Here is a tiny trained network, its code and every weight. The questions are about switching its units off for an input and a class, where a switched-off unit gives its printed mean instead of its output.

import numpy as np


def w(rows, s, z=0):
    codes = np.array(rows[::2]) - 128.0
    scale = np.full(codes.shape[1], s)
    scale[-1] = z or s
    return codes * scale


def norm(h):
    return h / np.sqrt((h * h).mean(-1, keepdims=True) + 1e-5)


def f(y):
    return y / 2 * (1 + np.tanh(0.7978845608 * (y + 0.044715 * y**3)))


def log_softmax(a):
    a = a - a.max(-1, keepdims=True)
    return a - np.log(np.exp(a).sum(-1, keepdims=True))


def net(x, mask):
    res = np.array(x, float).reshape(1, 5) / 4 @ E
    u = 0
    for l in range(4):
        y = f(norm(res) @ A[l][:, :-1].T + A[l][:, -1])
        res = res + np.where(mask[u : u + 5], y, B[l][:, -1]) @ B[l][:, :-1]
        u += 5
    return log_softmax(norm(res)[-1] @ U[:, :-1].T + U[:, -1])


A, B = {}, {}
E = w([
[131,126,133,129,127,129,133,129,127,131,129,130],'x0',
[253,179,166,115,139,46,46,130,164,140,127,94],'x1',
[227,115,24,148,66,100,172,81,165,73,198,126],'x2',
[211,205,96,228,202,149,162,240,155,147,149,96],'x3',
[115,136,117,133,123,126,111,131,124,126,129,125],'x4',
],0.0024)
A[0] = w([
[74,135,177,118,172,220,141,163,143,165,105,140,54],'0.n0',
[125,42,97,72,50,105,98,26,154,90,172,158,56],'0.n1',
[151,149,69,159,113,154,166,162,118,118,144,130,133],'0.n2',
[128,116,187,76,95,60,73,77,109,148,118,111,1],'0.n3',
[122,183,253,106,178,97,49,136,71,188,85,106,60],'0.n4',
],0.0034,0.0018)
B[0] = w([
[124,204,138,239,147,61,96,94,96,90,135,156,184],'0.n0',
[122,158,124,142,116,112,175,205,67,109,33,145,253],'0.n1',
[97,1,124,172,136,177,139,105,128,15,204,140,160],'0.n2',
[139,114,133,208,219,214,69,79,163,48,184,230,179],'0.n3',
[112,34,67,97,61,205,146,152,180,133,132,111,239],'0.n4',
],0.0031,0.003)
A[1] = w([
[87,112,106,107,94,164,145,145,120,153,70,131,132],'1.n0',
[231,216,108,142,132,25,117,82,89,67,106,176,3],'1.n1',
[94,153,172,176,192,115,147,137,98,129,97,181,100],'1.n2',
[166,150,161,4,19,56,60,12,131,156,82,140,101],'1.n3',
[45,102,130,79,68,131,143,46,67,124,116,174,125],'1.n4',
],0.0035,0.0016)
B[1] = w([
[160,132,71,168,185,50,188,96,126,200,136,130,175],'1.n0',
[209,222,229,148,88,147,95,31,36,52,228,221,173],'1.n1',
[90,86,106,122,161,124,52,122,70,129,101,22,170],'1.n2',
[109,64,130,232,157,251,168,217,91,56,165,173,212],'1.n3',
[183,204,150,102,127,39,129,50,157,191,124,80,252],'1.n4',
],0.0032)
A[2] = w([
[101,21,206,71,165,209,11,128,212,98,104,203,4],'2.n0',
[122,209,121,172,164,155,96,197,125,117,91,121,93],'2.n1',
[210,169,200,80,143,130,31,166,110,124,28,153,163],'2.n2',
[176,179,176,26,112,134,64,253,190,205,91,53,18],'2.n3',
[197,179,172,135,126,114,93,236,223,167,178,120,103],'2.n4',
],0.003,0.0024)
B[2] = w([
[150,81,67,143,228,91,104,90,192,87,21,169,228],'2.n0',
[120,86,153,130,139,107,154,123,80,122,94,144,193],'2.n1',
[106,107,112,153,72,178,147,138,219,160,134,170,245],'2.n2',
[129,160,134,214,2,75,177,209,134,142,175,145,172],'2.n3',
[66,120,114,124,52,76,116,140,136,189,100,133,248],'2.n4',
],0.0051,0.0013)
A[3] = w([
[46,121,161,138,205,129,133,167,74,153,91,88,41],'3.n0',
[144,130,88,48,56,57,208,112,139,107,101,129,15],'3.n1',
[207,189,137,117,79,25,82,140,182,152,171,113,82],'3.n2',
[80,136,206,48,126,113,92,59,141,194,104,123,107],'3.n3',
[154,158,102,135,102,164,148,136,178,131,253,73,4],'3.n4',
],0.0046,0.0016)
B[3] = w([
[209,90,217,30,151,164,68,164,89,74,115,105,255],'3.n0',
[124,113,75,221,105,61,113,212,37,87,32,87,179],'3.n1',
[68,181,211,4,135,91,38,45,100,188,78,74,207],'3.n2',
[138,231,79,73,157,98,117,43,226,191,244,113,211],'3.n3',
[33,126,104,99,245,170,184,114,213,209,197,137,174],'3.n4',
],0.0042,0.0027)
U = w([
[105,216,174,19,176,87,90,19,144,202,167,73,246],'0',
[135,70,238,102,194,191,89,207,15,87,81,55,86],'1',
[121,48,86,162,182,153,85,104,231,119,13,189,89],'2',
[86,141,173,183,2,72,107,219,154,212,81,108,165],'3',
[120,134,38,198,73,38,200,107,20,92,24,98,62],'4',
[76,95,65,183,194,185,221,154,169,126,220,107,93],'5',
[209,160,205,168,25,171,111,85,82,41,174,213,109],'6',
],0.0087,0.0012)

Each question gives the input, the list of numbers given to net, and the class t.
The units are the neurons (one row each of A and B). Each row of codes is followed by its name. A weight is (code - 128) times the scale printed after its matrix; where a second scale follows, it is the last column's (A, B and U).
mask holds one flag per neuron, layer by layer. A switched-off neuron (its flag False) gives its mean, the last column of its row in B, instead of its output. The means were averaged over made-up inputs and are rounded, as every weight is.
A unit's drop is (log p(t) with every unit on - log p(t) with that unit switched off) / (log p(t) with every unit on - log p(t) with every unit switched off).
The circuit of an input: a set's keep is (log p(t) with only the set's units on - log p(t) with every unit switched off) / (log p(t) with every unit on - log p(t) with every unit switched off). Starting from the 12 units with the biggest drops (on a tie, the unit counted first), units are removed one at a time, each time the one whose removal leaves the highest keep (on an exact tie, the one counted first), for as long as the keep stays at least 0.8.
units of the circuit, in order: the units of the circuit, biggest drop first
most important unit: the unit with the biggest drop
k most important neurons: the k neurons with the biggest drops, biggest first
top k neurons in layer l: the k neurons of layer l with the biggest drops, biggest first
drop of u: that unit's drop, to one decimal
input [-3,5,2,-4,3], class 6: units of the circuit, in order	(1.n1)
input [3,-6,4,0,-5], class 4: units of the circuit, in order	(3.n1; 1.n3)
input [1,0,7,-3,-6], class 4: 3 most important neurons	(0.n1; 3.n1; 0.n0)
input [8,6,-1,-8,7], class 2: units of the circuit, in order	(2.n0; 0.n3)
input [-5,-6,1,0,-3], class 4: 2 most important neurons	(0.n3; 1.n3)
input [2,2,4,8,-7], class 0: 2 most important neurons	(3.n2; 1.n3)
input [-2,1,3,-5,1], class 6: 2 most important neurons	(0.n4; 1.n1)
input [-6,1,0,3,-1], class 3: 4 most important neurons	(0.n3; 1.n3; 2.n4; 0.n0)
input [-5,1,-7,2,3], class 3: 2 most important neurons	(1.n3; 2.n3)
input [8,2,7,1,-1], class 0: 2 most important neurons	(3.n2; 3.n4)
input [7,6,-4,0,6], class 2: 4 most important neurons	(2.n0; 1.n4; 0.n1; 0.n3)
input [6,-5,0,1,-7], class 1: top 2 neurons in layer 0	(0.n4; 0.n0)
input [-8,0,2,-4,2], class 4: 2 most important neurons	(0.n1; 0.n0)
input [8,-8,-2,-5,-8], class 0: most important unit	3.n3
input [-1,-1,8,-6,-8], class 4: 2 most important neurons	(0.n1; 3.n1)
input [0,3,6,1,5], class 0: 2 most important neurons	(3.n2; 3.n4)
input [-4,2,-2,-2,-2], class 2: drop of 1.n3	0.0
input [-6,6,-4,2,-6], class 3: drop of 2.n3	0.3
input [-4,4,7,4,7], class 0: drop of 3.n2	0.4
input [4,8,5,-2,1], class 6: units of the circuit, in order	(1.n3)
